Each row is followed by its class number.
[ 125  -95 -301  191  160  240 -115 -395   79 -579   55  177  589  251
   85 -252 -114 -717 -216 -487  144  285  181   53  -24 -454  -63 -149
 -288 -335 -320  -55  216  -25  -56]
3
[ 470 -106   32  -54  -62  113  -51  263 -127  511 -319   52  108 -139
  193   16 -462 -353  226  353   28  144   86  181  467   77  -16  268
   72   90  313 -215   84   78  225]
3
[-184 -129  157  -45   40 -103  115  -43   29 -120  322 -103  -69   95
   80 -197  180  177 -102 -341  -97   -6   92   26 -261   68  151  -91
 -141  -56   12    7  -97  -43 -221]
2
[  18  348   24  120   62  435   78  444  106  626   93  -86  256 -271
 -383   35 -362  131  -77  273 -156   81  192  199  406 -246  186  -29
 -422   57  -60   -1 -156   59 -126]
7
[-120  269  266 -136   58  266  166  385  153  460  183 -145   25  -99
 -393   11  -88  593 -146  102  -69  -60  137   31   46  -76   94   -2
 -225   81  -38  143 -306   63 -152]
7
[-258   71 -302  241   62  -98   38 -352   92 -751  120  310  266  244
 -126 -117  357 -334 -181 -363   97   40  -42    6 -399 -297   14 -371
  -74 -314 -374  366  145 -107 -107]
4
[-235  239 -118  132  -33  -80  -98  -55  -35  -38  -11   23 -302 -120
 -179 -101  426  329  -90   49  -93 -269 -202 -129 -306   13 -100  -74
  208  133   11   99  -45   36  -23]
6
[ 328  178 -111   77   40  497  -30  227   95  501 -118  -61  190  -53
 -284  -60 -278  -69   64  342 -118   52  148  221  310 -209   17   88
 -262  -28  107  150  -56  139  130]
0
[ -78  581 -371  353  -26  273 -124   46  -52  334 -643  140  394  -97
 -597  273   66 -351  -73  435  102  -65  -58  367  120 -258 -120 -364
  -42    4  150   49   95  123  -95]
6
[-340  296  -62  304   -1   -7 -110  331  110  160   93  253  -29 -224
 -240  104   38   50  390  273  -95  -70 -125  -33  198   -4  319 -314
 -172   13    2  207   11 -139 -118]
5
[ 351 -140  209  -75 -186 -205  -34   72 -373  254 -636  -89  161 -114
  338  188 -350 -463  122  351  137  169   88  238  473  154 -110  208
  272  175  444 -476  129  103  116]
6
[-232   91  -79  171  -94 -213   72 -152 -125 -128 -222  -18  190  -30
 -144   85  174 -138 -195    3   74   20  -39  107 -154 -121 -102 -110
   24  -63   -3  -44   31   -3 -230]
7
[-273   22   63   39   24 -127   -3   11   17 -277  430   10   39 -165
   80   16  -88   52  173 -357  -44   89   10 -278  288  -95  190 -181
 -239 -101 -371 -173   45 -197 -171]
5
[ -12  348 -277  323 -154  -46 -113  149 -229  331 -497  183   45 -240
 -173  172   11 -388  150  584  -10  -75 -166  175  333   13   59  -90
  229  231  193 -141   94   97   45]
1
[-487    9  -52  204 -141 -398  -55 -235  -49 -415  101  -12 -218   29
  103   36  412    7   14 -262 -105 -178 -286 -147 -188  174   90 -172
   -3   16   53 -131   69  -81 -195]
3
[ 328 -219   92 -248  209  157   82 -207  136 -216  138   33   79  186
  155 -393  -41   21 -395 -336   82  104  289   56 -407 -166 -158  201
   70 -115  -71   -9  -39   36   40]
7
[ 370  -55   40 -116   18  264   18  224   55  414  178 -107 -120 -103
  -35  -20 -263  230  254  210  -64  -13   18 -113  342   69  -59  243
  -57   33   18  131  -89   67  279]
8
[ 412 -241  130 -158 -124  -55   -8  242  -87  709 -523  -49  -70  -17
   -4  218 -262   20  178  546   39   38   15  304  157  322 -136  382
  219  135  603   17  -72  133  192]
1
[-235 -199  284  -63  -94 -464   64  -22 -176 -218   64    1 -265    4
  341 -163  300  121  -37 -223  -85  -45  -31  -17 -308  247  154  -33
  271  143  184 -163  -42  -88 -170]
2
[ 121 -199  352  -26 -196 -236  117  601  -24  660   67   16 -163 -327
  359  188 -567  -56  710  361 -204  167   26  136  842  415  503  149
 -117  176  370 -183  -22  -92   56]
2
[  -3  608 -497  273  191  429  -11 -293  -76 -139 -256   51  472   50
 -715 -129  286   74 -770  188  202  -52   85  172 -466 -605 -423 -191
   51  -80 -376  199   23  161  -94]
2
[-278  117  358    7 -184 -198  119  499  -56  529 -178   -5   56 -263
  -27  263 -223  163  216  301 -163   22   55  226  428  179  368  -87
 -202  124  270 -118 -182  -35 -242]
6
[-173  -54   50   71 -142 -248 -126  -38 -195  -86 -247  -65 -124   28
  178   28  238 -150  -23   11  -19 -123 -152   28 -104  202   -7  -15
  152  131  330 -288   33   21 -131]
5
[  43 -433  338 -300  162 -118  154 -206   72 -474  368  -34   56  259
  397 -417   39   74 -243 -651  -38  165  330  -10 -407  -29   76   78
  -77 -213  -83  -15 -111  -90 -157]
6
[-617  377  277   76 -112  -92  210  255  114  180  -95   39  243   11
 -414  293  128  262  -69  -65  -39  -87   52  208  -46   -3  296 -505
 -333  -74   76  147 -204  -40 -419]
4
[-697 -208  424  -24 -144 -568  206 -182  -55 -567  229  -93   63  177
  260   26  334 -125  -68 -686  -46   50   22  -11 -258  139  357 -394
 -236 -153   64 -218  -79 -166 -563]
7
[ 245   19 -355  106   56   39 -117 -314 -156 -214 -440   92  138  132
 -117  -68  223 -270 -289  199  200  -51  -27   89 -311 -179 -432   83
  319  -42   19  137  159  102  165]
6
[ 437   48 -300   22  177  493 -126 -102   85 -127  570 -100 -238 -136
   15 -398  -66  247  -75   24  -94   -4  -18 -428   94 -272 -208  380
   19   34 -518  129   11   93  395]
7
[-228   25 -210  146 -123 -349   42 -366 -135 -408 -193   26 -194   63
  -49  135  474  -58 -126   19   82 -162 -314  -37 -351  103 -217 -108
  317   51   46   42  134   -6  -42]
7
[  18  -10  -46  -47  188  156   91  -32  226 -211  725    5 -217  -47
  -13 -271   12  415   30 -298 -114    8   33 -340  -71 -108   91   67
 -122 -100 -485  283  -69  -94   83]
1
[-299 -113  414 -174  212    0  253  206  205 -321  748   30  112   15
  182 -356 -119  342 -100 -567 -177  203  373 -167  -78 -189  448 -122
 -418 -189 -452   12 -189 -270 -363]
5
[ -90   72  -64  150  189  119 -172   48   33 -210  120  210  266  -48
   28 -237 -104 -252   80  -86   39  126  186 -122   33 -281  108 -212
 -125 -142 -232   72  111 -167  -43]
0
[  98  -85  165  -98 -149 -142  -30  135  -82  245 -112  -53 -282  -36
   94  100   58  191  252  230   -7 -142 -120  -44   81  337  -32  144
  206  148  318  -16  -64   61  158]
4
[-336   41  224   -7 -116  -78  108  117  109  286 -234   -9  307  150
 -297  264  -28  -25  114 -122  -36   27  100  369   53  106  222 -315
 -375 -173  363   10 -159   22 -371]
3
[-224  119  306  -80  -99 -209   47  183 -101  272 -356  -70  -99   60
  -81   38  330  286 -191  168  -20 -216   23  215 -373  223   46  -63
  209  195  474   48 -218  102 -157]
0
[ 120 -233  -29 -159   -6 -176 -108 -128   -2   17  333 -176 -793   42
  177 -312  537  559  -31 -111 -141 -382 -273 -246 -491  386 -175  406
  390  209  263   47 -125   82  155]
5
[  12  113 -230  172  166  215  -66 -181   -6 -443  368    3  227  -55
   46 -261  -79 -207 -132 -280  -28  141  137 -179  111 -380   22 -112
 -185 -133 -503  -80  149  -77   -2]
0
[ -17   96 -195  116  -17   13   81   19   71   94 -121  135  -77   55
 -246   27  217   70  -58  214  -33 -115 -112  139 -291   52  -41  -69
   83  -41   90  384  -38   35   34]
1
[ -73 -127  437 -173  -63  -54  156  552  196  346  410   48 -295  -93
  -18   73 -138  666  365  198 -218   -5   82    4  141  285  423   36
 -201   51   98  390 -338  -72   27]
4
[ 137   24 -236  221  -96 -123  -88  -60 -173 -172   20  142  -21 -241
  275   27 -178 -368  193   88   26  138 -135 -142  466  -32   23  106
  188   58 -244 -315  242 -102  125]
4
[-416 -537  496 -262 -160 -755  209 -170  -91 -379  235 -187 -224  174
  404   21  253  376  -90 -500  -23    3   -3  -95 -374  394  109   66
   -1  -69  214 -166 -131 -158 -328]
3
[ -41 -260  261 -128  229  184  166   64  320 -314  885  -36   49   88
  181 -363 -229  167   91 -527 -186  210  297 -198   37 -126  361  -10
 -546 -284 -348  180 -150 -172 -122]
7
[-518 -277  485  -63 -289 -725   -6    8 -295  -57 -421 -110   90  100
  286  304  210 -242  183 -259   78   13  -46  173  -81  441  150 -294
   48   26  638 -380  -55  -89 -443]
5
[-140  294 -381  388   33   49  -64 -179 -175 -305   27  154  250 -254
  -48  -39  -63 -415 -111   16  -21  122  -33  -87  269 -353   36 -204
  -13   -2 -460 -254  244  -96  -94]
1
[ -41  354  -86  142  -22  226   41  208  -38  404 -340   41  254  -79
 -424  131   -3   88 -202  404   -6  -63  121  307    4 -194   -6 -185
  -83   26   43  168 -118  134  -78]
8
[  22  -61   -2   17 -151 -138 -120   56  -91  207 -305   11 -194   10
   51  198  114 -121  329  244   21 -141 -206   15   93  306  -37  -14
  168   92  438  -24   12   41   75]
5
[ 236   76 -340  153 -149  -68  -78 -185 -267  -62 -412    7  -35  -71
  -15  235   77 -210  -64  369  183  -47 -238   -5  106   22 -370  165
  380  141  -20 -124  192  108  238]
4
[-662 -370  633  -81 -282 -896  287   22 -165 -478  269 -101 -228  110
  570  161  258  -84  333 -491 -131   30 -105  -62   61  507  570 -292
  -94  -36  255 -288  -40 -276 -450]
8
[-615  258  235  201 -167 -489  164  305 -137  -45   73   74 -128 -290
    5  185  211   80  177   76  -95 -128 -127  -37  188  128  435 -352
  -57  224    4 -190  -49 -173 -357]
0
[ 192  266 -711  453  -39  -12 -435 -462 -313 -162 -595  197  153 -215
  -57   -3  178 -722  -39  380  279  -92 -305   58    9 -224 -493  -83
  532  109   93 -211  441  129  211]
7
[ 675 -281  -93 -110  303  569 -117  114  362  344   67  223  221  168
  -16 -371 -454 -310  167   21    6  193  364  246   33 -148  -17  199
 -192 -304  181  353   27    7  255]
7
[-197  -41   74   66  -85 -234  -15  -27  -45  -59   80  -74 -128  -11
   33  -31  174    9  105 -102  -87  -58 -103  -12   66  118  111  -11
  -64   39  154 -110  -32  -27 -149]
6
[ 340  169 -362  179  133  473  -51  146  254   82  100  316   90  -21
 -109 -147 -258 -244  212  303  -74   76   56   70  213 -204  131  -53
 -157 -200 -183  455   42   -8  274]
0
[-410  -97  428  -99 -181 -377  301  290   82   77  264  -42 -212 -116
   77  258  -64  403  301   63 -148  -22  -53  -73  207  300  392 -117
 -210  -44   69  131 -172 -160 -214]
7
[ -72  -17    9   92    9   -1   26  164   23  -38  383   43  -46 -227
  -45   18 -212  251  179  161 -136  104   -2 -266  327 -105  145   70
 -235  -24 -384  186  -44 -118   80]
1
[   6  309 -204  161   55  350   45  209  231  472  -42  151   99 -114
 -409  128 -151   27  192  235  -94  -35  -50  128  218 -134   76 -148
 -239  -85  -36  257    1   -8   18]
8
[ 431   34 -443  136  229  498   47 -112  187 -118  273  144  240  -79
 -176 -211 -298 -122 -168   61   18  189  145  -68   39 -471 -209  161
 -181 -246 -531  329   83   -2  232]
7
[ 389  305 -396  222  -94  260 -165 -122 -316  260 -837    9  349 -110
 -154  207 -142 -692 -220  490  227   41  -37  333  273 -205 -360   19
  353  176  228 -403  250  242  135]
7
[  24  365   35   50  136  336   13  550  147  624  614  -90 -316 -374
 -357 -192  -67  899 -151  281  -88 -235  -40 -219   98  -61   61  258
 -111  275 -191  288 -305   86   93]
4
[ -14   74 -315  229    3   98  -97 -138   -9  -29  -85  113   72 -111
  -57   61 -116 -329  143   57   -9   44 -134 -123  231 -117  -78  -52
  -38  -45 -144  -97  214  -54   47]
1
[-229    4  -29   40 -156 -282   -7 -325 -256 -333 -287 -130  108  101
   70  191  217 -272 -102 -191  140  -26 -143  -33  -66   88 -156 -158
  172   -5   62 -330  134   35 -152]
1
[  26  -10  -16  -20    7   -9   69  144   81   78  329   20 -354 -103
  -86 -185  149  483   86  124 -147 -185 -121 -168 -116   74    6  176
   48    9  -50  304 -121  -26   79]
5
[ 144  114  142   48 -220  -81   64  284 -300  590 -681  -56  272 -190
   39  334 -368 -350   53  505   85   91   68  409  517  117   43   -8
  108  196  460 -391   74  114  -55]
2
[ 396 -693  335 -325 -150 -176   69  -49   84  157 -246   66  -61  346
  458   45 -240 -387  491 -138   12  141   44  197   85  445   50  243
   35 -224  670   32   22   -4  162]
4
[ -67 -295  398 -246  -48 -290  101   82    0   -4   -3  -52 -125  175
  258 -155  145   96  -48 -196  -42  -37  125   98 -322  265  132   77
  124  -23  387   40 -199   -7 -133]
7
[ -16 -266  183   19   93  -55   10  118   76  -81  336  112  137   -7
  233 -198 -303 -200  304 -243  -70  244  189  -16  257  -20  317  -69
 -242 -190  -33  -24  109 -212 -104]
2
[-121  246 -294  312   30  -51 -216 -149 -112 -346  -74  188    2 -114
    3    9  135 -183    4  173  119  -27 -163 -198   -5 -131  -97  -94
  226   63 -246  -65  247  -70   99]
4
[-170  334 -185  216  -88  -22   36  116   25  202 -299  117  -65  -49
 -433  174  298  179  -28  447  -38 -216 -152  220 -177   26   -4 -178
   61   17  174  375  -94   74  -49]
6
[ -69 -297  497 -156 -310 -319  141  280 -179  397 -242 -151  123  -97
  300  364 -434 -135  411   99  -36  172   46  141  650  336  236   65
 -158   42  416 -414  -27  -42 -148]
4
[  51   14   89   67 -189 -242  -32   48 -314   35 -610   22  282  -49
  228  290 -228 -605  149  228  166  100   -7  182  415  102  -13  -45
  156   90  295 -436  186   37  -11]
3
[ 525  -91 -294   64   87  188 -312 -185 -140   34 -208   55 -109  -85
  100 -122  -92 -201   29  338  179   16  -67  -88   49  -26 -387  300
  445  144  112 -107  206   98  382]
7
[  -7   20 -137   69   91  102   47 -224   83 -343  337   22   66   31
  -27 -166   37  -35  -33 -276    2   53    0 -167   -4 -164  -16  -89
 -126 -116 -336   54   66  -43   -6]
1
